Questions about the table below.
1) Find the first entry, reading row by row.
2) Find the entry directly above the smallest entry.
3) Find the second smallest entry.
4) Find the smallest entry in the last column.
5) Find the largest entry in the last column.
6) Find the third entry, reading row by row.
7) Find the last entry, reading row by row.
[[ 40  30  32  30  30  16  31  54  29  28  28]
 [-40  14  15  14  14 -44  14  -6  13  13 -41]
 [-32  17  17  17  17 -40  17   1  16  15 -35]
 [-18  55  58  55  55 -52  56  51  52  50 -33]
 [  8  21  22  21  21  -7  22  28  20  20   1]
 [-18   5   5   5   5 -18   5  -6   4   4 -18]
 [-39  18  19  18  18 -46  19  -1  17  16 -41]
 [ 63  -1   0   0   0  58   0  32   0   0  59]
 [-35   0   0   0   0 -31   0 -18   0   0 -33]
 [-42  11  11  10  10 -44  11 -11  10   9 -42]
 [  5  -4  -5  -4  -4   7  -4  -2  -4  -4   6]
 [-41  11  11  11  11 -42  11 -10  10   9 -41]
 [ -2  25  26  25  25 -19  26  26  24  23 -10]
 [ 45   2   2   2   2  40   2  25   2   2  41]]
1) 40
2) -40
3) -46
4) -42
5) 59
6) 32
7) 41

-226.599,-135.008,-52.103,-227.159,177.990,-64.557,-199.277,193.167
-137.927,128.877,-117.731,-172.596,-152.919,187.496,76.245,204.549
-192.747,188.016,-253.210,-234.373,83.586,-66.819,-187.009,196.446
-231.372,-196.733,-31.074,213.068,35.076,-31.590,178.513,-247.845
Which number is the entry just right of the largest entry? 35.076
The entry just left of the smallest entry -> 188.016
Which number is the minimum? -253.210
Which number is the entry just left of -117.731? 128.877
Which number is the third-last entry, reading row by row? -31.590
Which number is the last entry, reading row by row? -247.845
The 3rd smallest entry -> -234.373
Which number is the 5th entry, reading row by row? 177.990
Which number is the entry in the bottom-left corner? -231.372
The largest entry: 213.068
Which number is the entry just left of -52.103? -135.008
The first entry, reading row by row: -226.599
The top entry of the column that holds the smallest entry is -52.103
The entry directly above 35.076: 83.586
Which number is the last entry in the row that holds the smallest entry? 196.446
The entry directly above -187.009: 76.245
The largest entry in the first row: 193.167
The entry just right of -231.372 -> -196.733
Which number is the entry just right of -152.919? 187.496
Which number is the 2nd largest entry? 204.549
Which number is the entry just left of 177.990? -227.159
Which number is the entry just left of 213.068? -31.074

[ -1  -1 -19  59  -8 -39 -53 -40 -17]
The 1st entry from the left is -1
What is the second entry from the left?
Answer: -1
The entry just right of -8: -39
What is the entry just right of -40?
Answer: -17

Read these off the table that follows.
1) Read off the 1st entry in reading order.
2) Read off the entry just left of 6.
3) Read off the largest entry.
[[28, 43, 22, 32, 60, 55, 15, 58, 22, 46], [57, 4, 28, 36, 48, 35, 61, 60, 28, 69], [69, 30, 48, 33, 38, 56, 61, 2, 48, 66], [33, 17, 25, 31, 59, 34, 57, 80, 25, 68], [54, 8, 29, 36, 47, 33, 62, 63, 29, 68], [21, 33, 41, 14, 63, 59, 10, 38, 41, 17], [22, 48, 31, 14, 78, 50, 6, 53, 31, 39], [52, 7, 34, 34, 47, 31, 63, 59, 34, 65], [72, 31, 48, 32, 39, 58, 62, 2, 48, 73], [18, 32, 38, 12, 41, 33, 62, 71, 38, 63]]
1) 28
2) 50
3) 80

X =
[[108 127 124 115 110  52 121 141 118 204 122 119 154]
 [162 148  81 148 158 102 104 147 148  86 155 156 133]]
The entry just left of the smallest entry -> 110
The 4th entry, reading row by row: 115
Give the first entry in reading order.
108
The largest entry in the first row -> 204
The second largest entry is 162
The entry directly above 133 -> 154
The second entry on the main diagonal is 148
Give the entry directly above 156.
119
The top entry of the column that holds the smallest entry is 52

((552, 587, 269, 559, 314, 593, 594, 317, 500, 562, 288, 741, 276, 310, 481), (520, 560, 300, 540, 230, 557, 527, 256, 575, 515, 372, 472, 272, 333, 727), (495, 515, 343, 532, 214, 527, 522, 302, 539, 435, 484, 313, 323, 419, 890), (536, 576, 288, 547, 280, 575, 556, 287, 542, 544, 327, 621, 278, 321, 584), (523, 560, 314, 535, 235, 549, 529, 261, 570, 506, 377, 472, 283, 344, 710), (528, 528, 342, 534, 229, 513, 559, 325, 501, 446, 459, 356, 335, 432, 794), (537, 577, 286, 549, 296, 576, 557, 300, 533, 549, 325, 642, 282, 326, 569), (548, 585, 279, 553, 294, 582, 570, 296, 530, 561, 304, 669, 274, 313, 534), (539, 587, 262, 558, 286, 595, 568, 282, 532, 559, 289, 687, 253, 288, 556), (380, 468, 765, 521, 763, 611, 223, 584, 916, 701, 765, 248, 697, 553, 854), (547, 586, 278, 559, 296, 600, 582, 294, 529, 561, 298, 703, 269, 296, 520), (542, 586, 258, 557, 289, 591, 579, 288, 526, 565, 285, 709, 262, 293, 516))
The entry just right of 552: 587
Give the entry just left of 526.
Answer: 288
Give the entry just left of 293.
Answer: 262
The entry just right of the largest entry is 701
Give the entry just left of 230.
Answer: 540
Give the entry just left of the largest entry.
Answer: 584
Give the maximum.
Answer: 916
Give the entry just right of 701.
Answer: 765
The entry just left of 372 is 515
Give the entry just right of 229.
Answer: 513
Give the entry just right of the smallest entry.
Answer: 527

102	110	44	168	109	100	145	132	176	112	161
152	150	67	105	104	43	129	148	122	101	153
109	96	118	92	166	189	108	56	121	111	161
149	102	96	140	54	79	129	103	119	98	184
134	149	136	180	181	133	155	137	116	104	44
143	182	128	140	57	99	162	155	182	103	144
188	134	159	167	111	133	119	130	64	141	64
82	158	162	66	181	143	117	142	109	140	182
103	131	103	76	190	187	136	88	157	96	131
67	156	147	101	60	163	74	139	113	126	141
161	84	63	128	67	104	142	118	96	89	152
173	128	128	158	104	125	118	149	39	131	75
124	201	112	94	189	162	116	98	118	120	173
104	178	97	83	200	166	121	101	155	112	144
129	87	68	166	165	119	163	176	76	143	140
Indices start at 1.
The bottom-right entry -> 140
Give the entry just left of the centre entry.
Answer: 181
The entry directly below the centre entry -> 187
The entry just left of 117 is 143
Give the entry in row 1 and column 3.
Answer: 44
Give the bottom-left entry.
Answer: 129
The entry in row 3 and column 1: 109
Give the entry in the top-right corner.
Answer: 161
Give the entry directly above the largest entry.
Answer: 128
The minimum -> 39
The top entry of the column that holds the largest entry is 110
Give the entry just left of 126.
Answer: 113
Give the bottom entry of the column that holds the largest entry.
Answer: 87
Give the entry in the top-left corner.
Answer: 102
Give the entry directly below 168.
Answer: 105
The entry at row 2, column 2 is 150
Give the bottom entry of the column that holds the smallest entry.
Answer: 76
Give the entry at row 2, column 1.
Answer: 152
Give the entry in row 3 and column 3.
Answer: 118
The entry just right of 56 -> 121
The entry directly below the smallest entry is 118
The entry just left of the smallest entry: 149
Give the entry just right of the centre entry.
Answer: 117
The entry directly above 99 is 133
Give the entry in row 2 and column 3.
Answer: 67
